Small tables with named rows and columns. After each table, cells are looked up by row and column.

zuzekap =
	fumapo	gez	segif	dunap	zirek	pesulo	vubik
mudo	75	51	64	58	54	60	39
dod	67	65	18	68	39	38	30
kis	42	66	62	35	47	60	58
lav	38	48	48	50	39	48	41
bomig	40	58	57	48	40	58	45
mabetu	46	53	61	48	44	57	45
peb	42	48	43	41	46	51	49
vetu	37	78	57	32	45	43	65
futizik	46	50	40	59	37	46	34
pusonuv	34	9	34	50	41	19	33
nezabos	63	61	18	69	37	40	28
zamufum	45	23	40	35	53	41	49
pak	41	63	50	35	47	42	58

kis, segif: 62
pusonuv, gez: 9
kis, vubik: 58
kis, pesulo: 60
pusonuv, vubik: 33
lav, segif: 48
mudo, gez: 51
pak, fumapo: 41
dod, pesulo: 38
zamufum, dunap: 35
pusonuv, segif: 34
peb, pesulo: 51
Row with the largest gez: vetu

Table nirekel
|  | ziginu | zor | pavurif | ker | bisa | zek | ripo | rap | dof |
|---|---|---|---|---|---|---|---|---|---|
| tomegoz | 0.394 | 0.441 | 0.381 | 0.384 | 0.273 | 0.385 | 0.503 | 0.523 | 0.445 |
| nak | 0.481 | 0.197 | 0.306 | 0.268 | 0.105 | 0.294 | 0.677 | 0.698 | 0.613 |
| nus | 0.673 | 0.226 | 0.344 | 0.799 | 0.737 | 0.864 | 0.156 | 0.308 | 0.527 |
| sunel | 0.451 | 0.465 | 0.360 | 0.667 | 0.706 | 0.535 | 0.260 | 0.380 | 0.442 |
| biset | 0.534 | 0.370 | 0.388 | 0.676 | 0.633 | 0.688 | 0.275 | 0.365 | 0.477 |
| ges | 0.243 | 0.596 | 0.448 | 0.183 | 0.162 | 0.101 | 0.668 | 0.598 | 0.394 |
| varere | 0.524 | 0.403 | 0.399 | 0.459 | 0.346 | 0.585 | 0.312 | 0.355 | 0.361 |
| senavab | 0.337 | 0.493 | 0.559 | 0.119 | 0.145 | 0.157 | 0.761 | 0.600 | 0.474 |
| rerika | 0.595 | 0.380 | 0.443 | 0.762 | 0.812 | 0.778 | 0.158 | 0.258 | 0.463 |
| fid | 0.640 | 0.291 | 0.218 | 0.830 | 0.653 | 0.879 | 0.001 | 0.252 | 0.391 |

pavurif of senavab: 0.559
ker of nak: 0.268
bisa of ges: 0.162
dof of rerika: 0.463
dof of biset: 0.477
rap of sunel: 0.380
zek of ges: 0.101
ziginu of senavab: 0.337
bisa of nak: 0.105
bisa of senavab: 0.145
zek of nak: 0.294
rap of biset: 0.365
Which row has the largest bisa? rerika

